Here is a tiny trained network, its code and every weight. The questions are about switching its units off for an input and a class, where a switched-off unit gives its printed mean instead of its output.

import numpy as np


def w(rows, s, z=0):
    codes = np.array(rows[::2]) - 128.0
    scale = np.full(codes.shape[1], s)
    scale[-1] = z or s
    return codes * scale


def norm(h):
    return h / np.sqrt((h * h).mean(-1, keepdims=True) + 1e-5)


def f(y):
    return np.maximum(y, 0)


def log_softmax(a):
    a = a - a.max(-1, keepdims=True)
    return a - np.log(np.exp(a).sum(-1, keepdims=True))


def net(x, mask):
    res = np.array(x, float).reshape(1, 4) / 4 @ E
    u = 0
    for l in range(3):
        y = f(norm(res) @ A[l][:, :-1].T + A[l][:, -1])
        res = res + np.where(mask[u : u + 6], y, B[l][:, -1]) @ B[l][:, :-1]
        u += 6
    return log_softmax(norm(res)[-1] @ U[:, :-1].T + U[:, -1])


A, B = {}, {}
E = w([
[129,129,141,130,122,133,102,100,109,135,157],'x0',
[112,10,189,252,144,142,174,122,164,145,181],'x1',
[89,174,50,204,24,103,121,27,79,94,62],'x2',
[241,59,214,123,121,74,123,153,125,254,92],'x3',
],0.0095)
A[0] = w([
[138,113,175,117,220,255,76,213,181,142,187,162],'L0N1',
[105,79,109,147,125,188,198,106,115,45,184,84],'L0N2',
[153,118,130,130,143,134,121,118,136,101,119,84],'L0N3',
[176,157,167,70,116,183,94,113,84,186,27,117],'L0N4',
[183,191,163,37,164,101,93,162,119,130,143,73],'L0N5',
[123,155,76,22,167,159,88,132,142,105,158,2],'L0N6',
],0.0079,0.0069)
B[0] = w([
[115,152,176,99,155,56,81,125,143,95,134,254],'L0N1',
[72,154,162,129,113,53,175,148,141,188,151,189],'L0N2',
[115,97,144,126,132,107,144,93,126,100,128,128],'L0N3',
[74,181,176,93,72,113,136,90,130,134,102,203],'L0N4',
[175,10,105,95,152,168,122,108,188,160,128,192],'L0N5',
[135,130,97,184,181,153,115,251,4,177,190,171],'L0N6',
],0.011,0.0091)
A[1] = w([
[119,83,190,82,110,102,116,100,105,75,75,8],'L1N1',
[225,73,167,3,236,139,57,204,171,159,184,206],'L1N2',
[146,116,93,143,211,243,124,199,123,88,149,70],'L1N3',
[129,83,181,178,89,156,205,92,203,227,160,137],'L1N4',
[107,242,45,55,137,126,141,138,101,38,208,2],'L1N5',
[131,90,162,95,171,162,123,189,157,99,184,232],'L1N6',
],0.0076,0.0028)
B[1] = w([
[66,51,104,127,120,111,148,188,103,185,123,150],'L1N1',
[105,120,60,166,37,204,194,129,120,203,109,252],'L1N2',
[86,126,133,150,141,31,167,130,18,59,255,149],'L1N3',
[161,126,57,127,140,169,90,165,102,63,143,182],'L1N4',
[172,89,137,206,144,179,68,170,178,68,76,185],'L1N5',
[102,145,144,110,139,59,153,23,63,159,164,189],'L1N6',
],0.0093,0.013)
A[2] = w([
[63,130,177,116,212,121,133,141,222,118,148,88],'L2N1',
[100,94,131,138,134,131,103,160,113,82,111,164],'L2N2',
[221,105,111,208,151,139,8,130,137,79,69,2],'L2N3',
[167,168,116,29,110,106,165,91,106,151,82,174],'L2N4',
[124,112,105,174,121,171,177,140,87,178,139,246],'L2N5',
[72,212,30,138,160,140,127,152,69,103,164,60],'L2N6',
],0.011,0.0018)
B[2] = w([
[89,221,135,83,103,85,119,99,100,85,102,182],'L2N1',
[126,117,134,125,136,183,101,181,156,203,91,175],'L2N2',
[93,81,88,10,101,209,73,93,180,211,62,209],'L2N3',
[70,197,144,87,166,144,67,75,101,47,108,210],'L2N4',
[187,125,126,196,167,132,129,172,168,29,125,251],'L2N5',
[207,104,171,189,146,115,195,165,126,168,201,254],'L2N6',
],0.014,0.0092)
U = w([
[176,76,149,249,167,86,148,189,130,135,194,89],'0',
[119,82,62,71,104,235,78,117,185,156,52,73],'1',
[40,241,177,70,150,17,77,70,68,60,143,250],'2',
],0.015,0.0021)

Each question gives the input, the list of numbers given to net, and the class t.
The units are the neurons (one row each of A and B). Each row of codes is followed by its name. A weight is (code - 128) times the scale printed after its matrix; where a second scale follows, it is the last column's (A, B and U).
mask holds one flag per neuron, layer by layer. A switched-off neuron (its flag False) gives its mean, the last column of its row in B, instead of its output. The means were averaged over made-up inputs and are rounded, as every weight is.
A unit's drop is (log p(t) with every unit on - log p(t) with that unit switched off) / (log p(t) with every unit on - log p(t) with every unit switched off).
The circuit of an input: a set's keep is (log p(t) with only the set's units on - log p(t) with every unit switched off) / (log p(t) with every unit on - log p(t) with every unit switched off). Starting from the 12 units with the biggest drops (on a tie, the unit counted first), units are removed one at a time, each time the one whose removal leaves the highest keep (on an exact tie, the one counted first), for as long as the keep stays at least 0.8.
units of the circuit, in order: the units of the circuit, biggest drop first
k most important neurons: the k neurons with the biggest drops, biggest first
top k neurons in layer l: the k neurons of layer l with the biggest drops, biggest first
drop when u is switched off: that unit's drop, to one decimal
input [7,3,1,1], class 1: 4 most important neurons -> L2N3, L1N2, L1N4, L0N6
input [3,0,0,-8], class 0: units of the circuit, in order -> L2N6
input [6,-6,7,0], class 1: 2 most important neurons -> L1N5, L1N6
input [-8,5,0,-6], class 2: 3 most important neurons -> L1N2, L2N1, L0N6
input [-2,-3,0,-8], class 0: 4 most important neurons -> L0N6, L2N6, L1N3, L0N1
input [-8,0,-2,-4], class 0: 4 most important neurons -> L0N6, L2N6, L0N4, L2N4
input [-6,-8,6,-6], class 1: 2 most important neurons -> L1N5, L2N3
input [-5,-3,-8,6], class 1: 3 most important neurons -> L1N2, L0N5, L2N6
input [-8,1,5,6], class 1: 3 most important neurons -> L1N6, L0N1, L1N4
input [4,1,5,-8], class 0: 2 most important neurons -> L0N2, L2N6
input [-3,8,0,-7], class 2: top 2 neurons in layer 0 -> L0N6, L0N2
input [-7,1,2,-3], class 0: 2 most important neurons -> L0N2, L0N1
input [-6,-4,-3,0], class 0: top 2 neurons in layer 1 -> L1N2, L1N3
input [-4,-8,2,-3], class 1: units of the circuit, in order -> L1N5
input [5,-3,-8,-3], class 0: 2 most important neurons -> L0N6, L1N2
input [3,-8,4,8], class 2: drop when L2N4 is switched off -> 0.2
input [-7,7,8,7], class 1: drop when L2N3 is switched off -> 0.3
input [6,-7,5,-3], class 1: drop when L1N5 is switched off -> 2.2
